Below are the code and all the weights of a small trained network. Each question names an input and a target symbol and asks about switching units off, where a switched-off unit gives its printed mean instead of its output.

import numpy as np


def w(rows, s, z=0):
    codes = np.array(rows[::2]) - 128.0
    scale = np.full(codes.shape[1], s)
    scale[-1] = z or s
    return codes * scale


def norm(h):
    return h / np.sqrt((h * h).mean(-1, keepdims=True) + 1e-5)


def f(y):
    return y / 2 * (1 + np.tanh(0.7978845608 * (y + 0.044715 * y**3)))


def softmax(a):
    e = np.exp(a - a.max(-1, keepdims=True))
    return e / e.sum(-1, keepdims=True)


def log_softmax(a):
    a = a - a.max(-1, keepdims=True)
    return a - np.log(np.exp(a).sum(-1, keepdims=True))


def net(x, mask):
    ids = ['ΓΞΣΦΨαβδεζημτ'.index(c) for c in x.split()]
    T = len(ids)
    res = E[ids] + P[:T]
    u = 0
    for l in range(2):
        r = norm(res)
        for j in range(2):
            rows = slice(4 * j, 4 * j + 4)
            q, k, v = (r @ M[l][rows].T for M in (Q, K, V))
            z = softmax(np.where(np.tri(T) > 0, q @ k.T / 4**0.5, -1e9)) @ v
            o = O[l][rows]
            res = res + np.where(mask[u + j], z, o[:, -1]) @ o[:, :-1]
        u += 2
        y = f(norm(res) @ A[l][:, :-1].T + A[l][:, -1])
        res = res + np.where(mask[u : u + 4], y, B[l][:, -1]) @ B[l][:, :-1]
        u += 4
    return log_softmax(norm(res)[-1] @ U[:, :-1].T + U[:, -1])


Q, K, V, O, A, B = {}, {}, {}, {}, {}, {}
E = w([
[143,125,89,149],'Γ',
[88,201,106,128],'Ξ',
[80,50,124,137],'Σ',
[174,240,88,75],'Φ',
[175,222,107,76],'Ψ',
[192,130,208,103],'α',
[201,139,77,102],'β',
[169,253,89,76],'δ',
[60,186,113,118],'ε',
[154,179,144,135],'ζ',
[154,215,69,102],'η',
[95,94,125,113],'μ',
[124,143,199,123],'τ',
],0.0075)
P = w([
[111,132,107,128],'0',
[137,142,144,145],'1',
[142,169,140,136],'2',
[119,109,105,99],'3',
[136,142,144,145],'4',
[142,175,139,137],'5',
[6,156,193,103],'6',
],0.016)
Q[0] = w([
[182,96,65,199],'0.h1',
[136,65,131,59],'0.h1',
[143,133,77,128],'0.h1',
[68,98,108,209],'0.h1',
[187,98,103,253],'0.h2',
[166,98,147,54],'0.h2',
[66,83,153,110],'0.h2',
[172,169,108,149],'0.h2',
],0.031)
K[0] = w([
[150,68,50,177],'0.h1',
[138,79,142,62],'0.h1',
[130,124,66,130],'0.h1',
[60,83,126,191],'0.h1',
[145,129,97,253],'0.h2',
[188,97,121,69],'0.h2',
[82,62,135,108],'0.h2',
[158,184,127,145],'0.h2',
],0.032)
V[0] = w([
[149,202,184,92],'0.h1',
[201,14,72,134],'0.h1',
[175,18,62,148],'0.h1',
[54,125,85,196],'0.h1',
[48,124,109,149],'0.h2',
[151,235,145,254],'0.h2',
[252,121,157,78],'0.h2',
[6,32,86,51],'0.h2',
],0.004)
O[0] = w([
[91,86,142,167,230],'0.h1',
[108,211,147,55,10],'0.h1',
[126,199,139,65,3],'0.h1',
[208,107,89,124,82],'0.h1',
[112,153,162,158,103],'0.h2',
[83,202,163,28,188],'0.h2',
[161,77,65,87,161],'0.h2',
[144,100,147,254,43],'0.h2',
],0.0064,0.0044)
A[0] = w([
[10,16,150,104,88],'0.n1',
[24,32,219,82,253],'0.n2',
[226,126,206,81,65],'0.n3',
[95,4,121,135,30],'0.n4',
],0.012,0.003)
B[0] = w([
[133,164,147,9,191],'0.n1',
[48,62,114,222,246],'0.n2',
[200,200,189,161,168],'0.n3',
[5,119,77,149,161],'0.n4',
],0.015,0.011)
Q[1] = w([
[141,143,59,78],'1.h1',
[118,54,41,137],'1.h1',
[145,52,240,79],'1.h1',
[80,135,166,26],'1.h1',
[143,236,96,144],'1.h2',
[171,107,4,219],'1.h2',
[219,107,190,247],'1.h2',
[160,111,154,39],'1.h2',
],0.024)
K[1] = w([
[153,191,99,134],'1.h1',
[159,90,59,181],'1.h1',
[192,56,195,80],'1.h1',
[204,133,139,28],'1.h1',
[82,206,138,149],'1.h2',
[121,155,24,216],'1.h2',
[177,120,186,252],'1.h2',
[181,140,159,48],'1.h2',
],0.028)
V[1] = w([
[45,200,148,40],'1.h1',
[204,107,158,142],'1.h1',
[60,235,203,246],'1.h1',
[48,3,184,72],'1.h1',
[192,108,61,194],'1.h2',
[164,152,157,196],'1.h2',
[158,211,112,181],'1.h2',
[141,197,24,121],'1.h2',
],0.0068)
O[1] = w([
[133,173,136,42,181],'1.h1',
[121,69,134,147,63],'1.h1',
[13,165,215,148,253],'1.h1',
[77,126,2,150,111],'1.h1',
[96,167,79,135,105],'1.h2',
[157,137,91,72,134],'1.h2',
[191,133,69,130,155],'1.h2',
[155,138,84,223,145],'1.h2',
],0.0087,0.0052)
A[1] = w([
[134,30,98,7,201],'1.n1',
[95,35,133,141,147],'1.n2',
[155,131,98,27,4],'1.n3',
[187,92,182,186,173],'1.n4',
],0.018,0.0032)
B[1] = w([
[47,130,143,4,146],'1.n1',
[225,143,119,99,254],'1.n2',
[87,111,83,163,150],'1.n3',
[110,75,142,94,186],'1.n4',
],0.027,0.0068)
U = w([
[112,192,143,89,150],'Γ',
[111,190,62,240,46],'Ξ',
[223,122,160,104,151],'Σ',
[172,113,81,39,137],'Φ',
[185,77,204,39,2],'Ψ',
[101,81,221,149,192],'α',
[53,114,113,1,88],'β',
[185,152,74,108,148],'δ',
[192,148,88,171,155],'ε',
[41,165,122,178,83],'ζ',
[82,125,27,141,167],'η',
[205,70,67,152,166],'μ',
[165,91,150,253,47],'τ',
],0.018,0.0057)

Each question gives the input, a string of symbols that net reads in full, and the target symbol t.
The units are the heads (4 rows each of Q, K, V and O) and the neurons (one row each of A and B). Each row of codes is followed by its name. A weight is (code - 128) times the scale printed after its matrix; where a second scale follows, it is the last column's (O, A, B and U).
mask holds one flag per unit, layer by layer, with each layer's heads first. A switched-off unit (its flag False) gives its mean, the last column of its rows in O or B, instead of its output. The means were averaged over made-up inputs and are rounded, as every weight is.
A unit's drop is (log p(t) with every unit on - log p(t) with that unit switched off) / (log p(t) with every unit on - log p(t) with every unit switched off).
The circuit of an input: a set's keep is (log p(t) with only the set's units on - log p(t) with every unit switched off) / (log p(t) with every unit on - log p(t) with every unit switched off). Starting from all 12 units, units are removed one at a time, each time the one whose removal leaves the highest keep (on an exact tie, the one counted first), for as long as the keep stays at least 0.8.
circuit, biggest first: the units of the circuit, biggest drop first
top k neurons: the k neurons with the biggest drops, biggest first
k most important neurons of layer l: the k neurons of layer l with the biggest drops, biggest first
which heads matter: for each layer, one digit per head in row order, 1 if its drop is at least 0.15 and else 0, layers parted by /
input η Ξ Ξ α α τ, target τ: circuit, biggest first : 0.n1
input Φ Ξ α μ β, target β: circuit, biggest first : 1.h1; 0.n2; 1.n1
input Ψ Ξ α β, target μ: 2 most important neurons of layer 0 : 0.n1; 0.n3
input α α Ξ β η Ψ β, target Φ: circuit, biggest first : 0.n1; 1.h1; 0.n2; 1.n2
input Ξ ε Σ, target μ: circuit, biggest first : 0.n2; 1.n2
input ε Φ τ, target τ: circuit, biggest first : 0.n2; 0.h1; 1.h1; 1.n2
input ε τ α μ, target ζ: top 2 neurons : 0.n4; 0.n1
input Ψ Ξ β Ξ α ζ, target Ψ: 3 most important neurons of layer 0 : 0.n2; 0.n1; 0.n4
input α Ξ α α τ Γ, target η: circuit, biggest first : 0.n3; 1.h1
input Σ α ε Ψ, target Ξ: which heads matter : 11 / 01
input Ψ α η Ξ, target μ: top 4 neurons : 0.n3; 0.n4; 0.n1; 0.n2
input η ε α α, target Σ: which heads matter : 10 / 11
input η α α ε, target Σ: which heads matter : 01 / 11
input α α β α η, target η: circuit, biggest first : 0.n3; 1.n3; 0.n2; 0.n4
input α α δ τ Ξ δ β, target η: circuit, biggest first : 0.h2; 1.h1
input τ Ψ Σ α, target η: circuit, biggest first : 0.h2; 0.n4
input α τ α Ψ Φ, target Φ: top 4 neurons : 0.n2; 0.n4; 0.n1; 0.n3
input α Ξ ζ, target Ψ: 2 most important neurons of layer 1 : 1.n4; 1.n3
input ε α μ α Σ, target Σ: circuit, biggest first : 1.n2
input α η Ξ, target Γ: top 4 neurons : 0.n2; 0.n1; 1.n2; 0.n3
input μ τ Ξ Ξ, target τ: circuit, biggest first : 0.h2
input η Ξ τ α α Ψ, target Σ: which heads matter : 01 / 11
